Each row has a hidden value. The values are split into ranges, and the grade after each row names the range that its value falls in. Each part has its own value, ranges and names.
 127  -58  -44  -10   33  -93  -52   39  -62  -35  -29  -70   66   20   28 -172  -15  -26   77  -36  -25  -60  -13  114   -7  -37   34 -125  -31  -76   49  -10  -37   29   -4 -105  -49   25   62   96  -45 -> J661
 -60  -32   73   12   13   34 -145  -96   24   56   60  -33  -88   27   19  -90  -23  -31  118  -39 -171  -15 -162  -95 -212   77 -119 -170   52 -156  -10  -93 -149 -106  228 -131   36 -128  289  -90 -142 -> J910
 -75   53   13  -24   22   66  -30   39 -202  -71  -90  -46 -133    6  -21  -85  153  -42   40  -42  208   66 -128   83   25  -71   80  -77 -121   43  -55  -22   14   47 -271   72 -102  139 -178  -66 -115 -> J472
 -34  -87   23  -93  -48  -11  114 -277 -121  205  -49  254  136 -211  149   29   67    6  366   -8 -182  225 -188 -495  101    7  101 -253  -60 -212   72  -40 -354 -270  377 -292  339 -236  607  -13  450 -> J581
-138  -38  127  -76  -11   86  -12 -156 -190  -14 -111  122 -196 -109   65  -62  187    2  231  -98  -18  205 -338 -210 -122   -5   70 -198  -92  -50  -13  -88 -292 -138  -14  -56  208  -21  236 -103  112 -> J230
-127   47  -74 -184  -98   26    2 -158 -142  151  -61  190   43 -118   86   38   31    8  290   24  -64  146 -110 -357  169    5   47 -210   11 -218    3   45  -93  -59  219  -90   61 -236  297  -68  189 -> J910
   6  -12   85  -96  -23   40  -46 -114  -70    8   28  -92  -61   81  -77   -8  116  -22   22 -125   15   -8 -132 -166  -85  -25   11  -92    7  -35  -85  -40   -7   57  -67   -8  -37  -11    9 -260 -193 -> J230
-203   23   35   59  102   59    8  -37  -88   52  -62    2 -165 -175  146 -131   62  -43  214  -14   70   78 -244   -1 -130  -52    2 -124 -161  -24   51 -172 -249 -186   76  -86   58    4  203   76   39 -> J910
  69   62  181  -32  106   69 -154  117  -37  -94   -8  -75   -7  -23  -88 -103  -16  -88  -20  -52 -117   73  -80   49   47   92  -77  -23   31 -109 -129 -113    9  -41   17   20  -54 -152   97   20 -213 -> J661
 148   47  -98  323  -74   10  -98   92   -8   82   45  -15  172  236  -36 -137  -95 -135  -59  239   13  -13  229  296  -30   63    8 -244    5  -50   64  175   91 -218   92 -245 -189  180  129   81   -2 -> J404
  82   60   -7 -154  -80 -121  160 -259 -253  185  -78  219   93 -249  192  -59  -56   71  378  -38 -149  250  -84 -661  258   25  146 -127  -78 -250   -7   42 -144 -158  285 -172  209 -288  528   53  305 -> J472
 260   94    4  267  -95  -56   20 -143 -104  159  204 -211   85  312 -117  -58  -72  -54 -172   47   92  -87  239 -206  -27   54   13  -14  -35  -15 -127  147  285  -50  -52 -165 -234  196  -17 -283 -346 -> J634
 418 -142 -108  -27   -2 -253   72   -6 -106  -21    7 -135  295   98  -14 -176  -24    4    4  -84    1 -134  164   22  146 -103  162  -75  -53  -49   62   89   76  141  -98 -184  -50  116  -16   85   16 -> J581
-181   -7 -140  171  -13   65  -65   10  -94   37  -11  -77 -148  125   37 -109  115  -65   47   79  258  -83  -78  288 -194  -97   16 -199 -129   67   81   13  -40  -34 -154  -75 -165  297 -154  -60 -102 -> J910
 190  -17  144  307   77   25  -21    0 -168  -25   74 -122    0  145  -92 -131   64  -97 -134   12   77   62   15   56  -38   62   22  -19 -147   40 -104  -31    3 -168 -167 -154    2  242    1  -64 -157 -> J581
-125  -35   18  -17   58   53   -9  -21 -205  -45 -101   32 -139  -86   53  -92  174  -25  147  -53  139   99 -228   31   -7  -66   71 -119 -160    1    2  -90 -170  -35 -158  -19   65   98  -17    1   46 -> J661
 224  -55 -153   24 -171 -162  -50 -183 -121  102  104  -69   88  263  -24  -95  -59   42   32  -10  -43 -132  134 -200  -35   21   32 -170   54 -146    2  203  150  114   29 -173 -117   78   47 -184 -163 -> J472
 -68   20  -49  -12    2   47   34   22  -10   23  -53 -127   -8   39   -5  -63  128  -76   39  -19  220  -65  -61  181 -105 -173  105 -153  -86  105   64  -25  -18   10 -141  -26 -174  169 -100  -85  -60 -> J634
 151  -78  135  -37   44  -98   54 -239  -34   88  123 -194  -16   11   -3  -84   18   25   59 -212  -82  -85 -127 -373 -165  -26    4  -10  -52  -62  -57 -134  -88    6   80 -148   67  -40  210 -218 -213 -> J634
  27   67  170  -78  252  138    5  292 -122 -230  -65 -316   -2  -17 -222  -18  262 -152 -252 -162  397  -28  -74  360  216 -183   86  195 -183  225 -195 -217  184  218 -595  254 -260  197 -598  -93 -355 -> J581
 -37   30  236  100   81   85   60 -153 -161   38    8  -51 -173  -90   19  -80  127  -39   82 -104   48  163 -244 -255 -133    9   45  -35 -175   26  -94 -166 -193 -214  -44  -88  131   57  210 -141  -71 -> J634
 194   40   81 -108  160  -88   13  216 -160 -176 -179  -39   86 -211   48 -242  -15  -46   99  -82    4  113  -46  159  239  -55  126    6 -117  -40  -13  -97  -35   16 -140   34  -21  -70   35  333   40 -> J661
 371    8 -204  189 -155 -241  -16  -98 -186  117  111  -69  182  269   12 -192 -185   25   -8   97  -22 -110  313 -122  100   63   61 -123   -6 -160    9  280  256   41   28 -235 -183  147   60    5 -132 -> J910
 337  139  130  -84  170 -153  194   69 -271  -16  -67  -62  221 -278   44 -144  -84  -21   68 -109   23  183   90 -337  525  -22  164  212 -192  -96 -160  -94  120  -13  -74   -1    5 -184  115  221   16 -> J404
 175   61  127 -174  183  -10  -96  301  -72 -244 -111 -188   68  -74 -115 -166   27  -87  -85 -134   49   -5  -19  290  216  -54   36   82  -26    0 -115 -127  135  188 -274  170 -191  -67 -232  155 -256 -> J661
  65  118  184  424   33   72  -64 -119 -230   69  174 -147 -226  193  -67 -127  -14  -64 -138   38   82   86  -13 -187 -154  173  -93   45 -154   -9 -215  -27   88 -230 -103 -113  -60  219   45 -219 -404 -> J472
 -85   32   31  -50   -3   96  -71  -16 -128   14  -40   58  -22  -13  -30   -3   97  -58   91    6   28  108 -112  -58   84   16    9 -134  -28  -92  -60  -20  -44  -44  -11  -25   -9  -56   63  -83   -5 -> J661
 131   77   19  204   51   19  -32  152 -110  -26  -41  -39   94   45  -19 -162  -23 -119  -34  116   81   80   99  239   95   18   59  -95  -99    0  -10   34   49 -160  -75 -105 -125  130   34  153  -14 -> J404
 -34   21  195 -216  153   64   51    7  -77  -95  -57 -201  -97 -135  -69  -32  196  -41   16 -253  150   13 -247  -81    6 -147   73   70 -116   86 -115 -239  -50  124 -247  136  -44  -26 -138 -159 -222 -> J634
 225  142  -69  140 -131  -66    7  -83 -202  126   94  -56  117  210  -66  -55  -90  -30  -60   91   69   23  244 -236  189   70   56  -48  -17 -105 -123  216  305   -9  -42 -100 -217   72    0 -152 -191 -> J472
  13   63  264 -424  248   69  -49  244  246 -156 -131 -218  115 -301  -60  -78   21 -116   70 -250 -138  -25 -214  159   29 -143   -8   18   88  -14  -31 -347 -108   85   95  158 -108 -404  138  114 -158 -> J634
   4   29  163  -67  127   70 -113   60 -103 -104   12 -146  -99   -6 -104  -64   87  -58  -48 -133   29   16 -149   -3   30   22  -61   46  -40  -42 -164 -159   29   80 -157   86  -65  -51 -108 -109 -309 -> J661
 -65  103  180 -185  241   73  -23  210    4 -149 -100 -228  -86 -213  -25 -119   77  -90   12 -182  118   -4 -201  171   40 -127    2  101  -93   63  -92 -291  -16   87 -173  188 -154 -113 -131   69 -271 -> J472
  51   -6 -162 -108  -71  -53   14   78 -112  -59 -146  -37   64   62   13 -124  106  -29   85   -4  199  -44   15  241   44 -178  185 -207  -54   51  103  117   49  132 -230    1 -186  175 -174   38   46 -> J230
-118  105 -116  100   44   40   22  119  -54   35  -68 -116  -36   -8   62 -129   41  -94   51   79  281  -50    4  294  -30 -150   74 -113 -146   89   73  -20   37  -45 -131  -15 -253  190 -131   75  -72 -> J472
 341 -222   13  -63   49 -226   56 -169  -95    1  104 -198  151   86  -33 -121   44   46    8 -230  -64 -170  -20 -222  -14  -73   68   -6  -60  -70  -11  -58  -38  163  -58 -185   90   56   34 -120 -130 -> J581
 234  -48  127   51   47 -108  -29 -162 -273  -24  122 -142  -80   98  -69 -113   25   42  -45 -174  -29    1  -58 -361   53   92  -21   99  -95 -113 -203  -47   77   94 -155  -57   56   40  -27 -194 -325 -> J661
  97  113  137  355   52   44  -67  -12 -208   -1  111 -177 -177  177  -70 -165   -7  -74 -149   30  129   43   17   -6 -108  108  -49   42 -149   31 -171  -17  125 -144 -193  -61 -132  246  -70 -124 -388 -> J472

Next part:
 117  -64 -161  143   74  171   20  -23  114  623  -54  223   56   26  103 -102  126 -204  168 -178   20  117   42  154   44  -33  109  321  131 -164 -323   -2  -38  262  270  405  143  172 -280 -162 -377 -> J391
-223  221  -67  135    5  379  521   92  223 -262  134  224 -480  456  233   65  390  210  525  156  249 -432   86   57  441   -6   64 -110  -77 -409 -391 -127  -25   17  -65 -212 -210  501  384  -82 -212 -> J391
 527 -357 -180   75  399  -84 -238 -260  -56  363 -106  -92   80 -474 -238  100  114 -101  -75  274 -178  100  -59  -35 -205   32  196  268  175 -144   71  -55   94   87  530  122  268  -80  231   73   92 -> J605
 524 -141  -66  -43   42   44 -546   18 -319  454 -198 -105  192 -412 -499  -17 -138    4  -94  181    8  157 -207 -278 -245  256 -240  409  -33  -62  224  154  295  133  300  125  169 -114   38  160  222 -> J360
  -4  398  -61  258 -283  164 -186   -8   88   29  -11  -30  198   54 -504   51  175   70  353  196   92   82  127 -281   52  427 -222  116   88 -120 -208   23  151  -19 -330   92 -340   34  351   43   75 -> J109
 -47 -140   12 -361   22   65  186  291 -182 -124   -5  187  -47  -73   91 -324 -206  226  121   21  207 -354 -193   10  196  -39  118 -132 -447 -253  -89  318  -74  162   53  262 -171  163 -158   18   39 -> J583
-174  125   -2  -92  -54   22  167  245   81 -306   98  361 -126  240  340 -253   34  164  146  -61  298 -262  -12  159  472    7   29  143 -104 -246 -301  327 -110   30   61  187 -238  131 -275  -66 -135 -> J103
-186  209   -4  298 -126  288  474  113  148 -511  150  230 -575  436  297  -26  271  128  440  167  186 -491   81   49  378    8  -13  -94 -101 -328 -382  -47   32 -128 -162 -447  -95  379  415  -23 -167 -> J103
 362 -498 -162  -95  282  -56   76   21  -10  273   -1   22  -39 -446  122 -293   20 -217 -310   99  220 -192 -225   73   81 -164  247   95 -321 -183 -163  114   96  196  348  265   72   28  -85  -41   93 -> J360
  58  175  -38  206 -105 -197  -51   63  440 -822  438  210 -189  106  109   53  538   51   76  298  121 -356  128  -81  575  213   42   67   42 -134 -281  177  133 -310  -71 -196 -520 -152  424  -21  144 -> J562
 365 -366  -73 -330   96 -186 -300  155 -206  534  -58   63  414 -585  -90 -350 -221 -153 -388 -153 -143  257 -167   30 -185  -55  151  297 -172  127   90  320  -51  341  440  622   68 -280 -643   -2 -118 -> J583
-327   88  -31 -126    7  119  587  128   19 -177   31  128  -28   58  181 -239   25  195  249    5 -105  -68  139  186   87 -138  335 -246 -123 -108 -228   32 -378  191  -40  170 -187  190 -134  -41 -421 -> J109
 -26  219   52  -86 -192  167  -41  365  126 -363  281  422 -381  426  212   16  267  238  392  -14  159 -429  -53  -80  511  153 -186  150 -145 -242 -169  254  143  -50   82 -121 -245  202   40  -40 -121 -> J103
  25  223   41   16 -419  231    3  410  153 -388  373  251 -302  286   58  -33  380  117  183   69  190 -365  -52 -210  444  152 -212   78 -285  -77 -102  153  264  -43 -171 -263 -425   85  153  -64 -130 -> J562
 450 -222  -94 -177  173  171 -327   27 -402  658 -294  -82  161 -373 -358  -43 -187   77  -80  110   18  206 -226 -132 -280   73 -111  406  -26 -115  269   82  148  294  460  205  281   34 -156  113   18 -> J583
 433 -428  -53 -278  -10   78 -150  328  -89  474  169  188  -97 -306   89 -230   45 -197 -167 -161  -84 -159 -277  -78  -11 -120   59  159 -438   19   32  185  202  309  407  234  114   -4 -330  -75 -193 -> J360
  -5  156  -70  -24  131  353  255  163    2 -127  -12  204 -439  362  305   44  309  314  110  171  481 -199  -70  118  493  -57 -130  384   63 -365  -72    9   53   86  339 -255  -59  376  -25  -20 -194 -> J978
 154 -303 -263   53  514   45  383 -219  222  224  -30   19 -118 -196  221  -47  336  -78  -65  219  204  -68   14  259  203 -220  436  103   84 -325 -280 -154 -123  179  446  206   40  220  101 -104 -139 -> J109
 166   25   30 -101 -153 -206 -438  167   10 -380  143  183  127 -134 -320 -124  -86  121  257  172  111 -393 -128 -300  230  405 -115  -38 -283 -220 -139  459  222 -167 -163  246 -363 -135  295   97  486 -> J360
-158   34    7  342 -210    8   79  -30  -97 -268 -128  262   -1  151  -42 -282 -396  -13  615   27   25 -405   40   24  -19  187  106 -183 -109 -362 -407  297  -53 -174 -420  133   73  134  278   -4   84 -> J978
 155  184  -59  283  -16 -315 -363 -225  149 -212   39  -14  357 -278 -375   38  113  -55   90  223 -275  210  237 -116  -53  369   33  189  346   20 -192  145  -32 -165  -12  213 -192 -341  244  114  166 -> J605
-219  292    2  408    9 -151  198 -248  -82 -442 -223  -18  106  -44  -87 -162 -211   93  247  211 -192  129  303  130 -132  186   88   12  333 -107 -318   91 -308 -170 -165  -48   65  -63  179  179  -26 -> J195
 123 -309 -197   63  483  -68  465 -178  256 -100   94   54 -237 -204  383  -83  363  -84 -153  227   88 -175   53  292  265 -271  470   20   40 -248 -315 -117 -170   83  443   49    8  133  116  -68 -126 -> J605
 119 -420    7 -216 -144 -248   45  308   54 -282  326  322   33 -277  240 -445 -124 -157  -23 -118 -140 -462 -150   34  144 -117  379 -259 -538  -28 -175  438  -31   29  -27  336 -189 -189 -188 -111  -54 -> J978
  86  138  -21  345 -202 -272 -189 -129  105 -131   69  -19  340 -324 -281 -150    6 -228   20   65 -415  229  253  -82 -203  262   72   55  175  179 -275  124  -81  -87 -171  191 -119 -358   80   79  -33 -> J583
-252   39   18  -32  -52   92  537   97  -50 -283   50  109  -99   12  135 -204  -43  152  299   40 -273 -159  142  122  -38 -118  321 -323 -148  -76 -196   17 -325  101  -94    7  -80  141   33   13 -352 -> J391
 179  127 -131  684  -80   34  -76 -267  186  -55  -13   25  -73   27 -116   66  241 -239  201  223  -46   42  205  -11  -13  202  -19  285  365 -133 -314  -98  138 -186  -75 -220  118  -30  429  -10  -71 -> J562
 301 -153  -47  264  -62 -223 -295 -147 -122 -197  -74 -105  208 -449 -428 -172 -213 -128   39  313  -79 -135  -42 -221 -206  284   37  -33 -106 -107 -102  213  170 -179 -188   51  -10 -243  448  153  423 -> J103
 112   42  -47   44   98  182 -137   -1 -375  524 -405  122   93   -7  -67 -148 -341   96  156  -85   30  262  -49  114 -201   65 -141  491  219 -177    1  158  -83  230  354  222  416  145 -403   73 -236 -> J195
 254 -423  -62  132   28 -114 -123 -102 -288  483 -234   77  262 -455 -191 -354 -532 -302  206 -117 -396  -22  -73   29 -530    8  278  -84 -161  -79 -165  208  -74  141   46  440  452  -80  -85   24  -57 -> J583
 182 -378  -94 -188  318 -151   32    3 -230  267 -210  130  154 -368  177 -365 -323  -33 -183  -47   17   45 -133  249  -79 -167  282  214  -61 -151  -56  286 -201  219  464  442  263  -44 -471   16  -99 -> J195
  56   29   38  229 -162 -112   96  -55 -148 -342   -6 -137   67 -340 -281 -169 -137  -33   89  231 -423   -4  134 -138 -326  146  100 -215  -84  104  -83   40  -74  -87 -216 -176    5 -185  332  188   15 -> J360
 208  243 -151  463   23   37 -251 -272  294   32   59    1   19   27 -394  297  438  -61  408  302 -122   68  218 -186   44  384  -61  216  392 -181 -255 -142  173 -141    6  -44  -97   16  623   28   59 -> J109
-110  397   93  185 -437  100 -109  169  -64  -96   54  157   83  135 -235  -78  -52   56  412  -82 -333   76  182 -166 -107  304 -200   49   43   82 -180  145  -32    1 -258   15 -112  -42    0   72 -242 -> J583
 115  -83 -153  470  258  -48  109 -450  -63   40 -306 -136   97 -262 -256  -37 -135  -91  257  342  -83   14  144   58 -257  125  227   -1  264 -299 -293  -93  -93  -94  -17   43  250   65  509  111  166 -> J605
  -5  208  -91   87  -61  142  259  178  240 -217  210   89 -179  108  319  -92  530   36 -342  113  344   96   88  133  493  -85  -48  413   94    7 -157  -20    2   97  201 -168 -345   11 -245  -82 -341 -> J562
 169 -210  -34   93  -57 -182  177  102  270 -681  447  128 -262 -170  174  -89  370  -78  -24  257 -164 -450   23  -49  257  -42  311 -225 -250  -29 -148   97   76 -188  -15 -254 -277 -159  412  -27   -1 -> J562
 193   60  -13  331 -245 -119 -258  -48  -45 -206    3  -52  165 -264 -371 -150  -83 -131   65  218  -70  -52   38 -228 -117  316  -94   49  -52  -19 -162  176  176 -158 -280  -22 -110 -220  336  114  242 -> J103
 172 -294 -102  -11  215  110  246  -66 -246  571 -211   -1   69 -330   82 -198 -157 -116  -59  -84 -365  274   22  221 -398 -256  310  143   70   29    6  -84 -252  354  444  208  440   56 -362   -3 -500 -> J605
  72 -281 -271  173  477   27  601 -255  310  155   31  -38 -149 -233  326  -98  426 -188 -162  203   75   17  125  336  150 -314  536   18  112 -200 -370 -270 -223  188  382  113   38  179   81 -127 -312 -> J109
 441 -514 -109  184   56   11 -224  -85 -272  482 -195   91   67 -365 -171 -236 -380 -285  170   11 -130 -191 -212  -38 -371    4  179   72 -186 -219  -52  174  170   78  131  219  475    5  109  -14   56 -> J978
-158  135   14  297  -99   72  140    7   35 -455   -3  319 -293  341   85  -96 -113  118  693  113   93 -544   48    8  219  196   23 -148  -68 -448 -427  213    6 -227 -255  -91   12  274  446   17   98 -> J103
 467   -5 -103   83   36   -4 -414   -7  -63  235    0  -57  137 -284 -223   96  262  -17 -308  185  -73  381   -7  -98  -50  128 -143  635  302  112  254   35  176   88  464  -59   49 -259 -132   65 -139 -> J562
-134 -130   14  164  -87 -158  135  -20 -122 -430  -78  238   52  -37   17 -352 -446   32  472   73  -65 -447    8   71  -32   92  288 -311 -199 -320 -321  368 -155 -174 -318  199   29   19  228   25  137 -> J978
  50  -56   37   24 -233  -72 -106   23 -339  178 -168  -30  420 -391 -415 -293 -470  -41  211  -38 -491  162   54 -116 -525  150  135 -147 -117  107    1  207 -160  123 -195  329  101 -200  -85  109 -114 -> J605
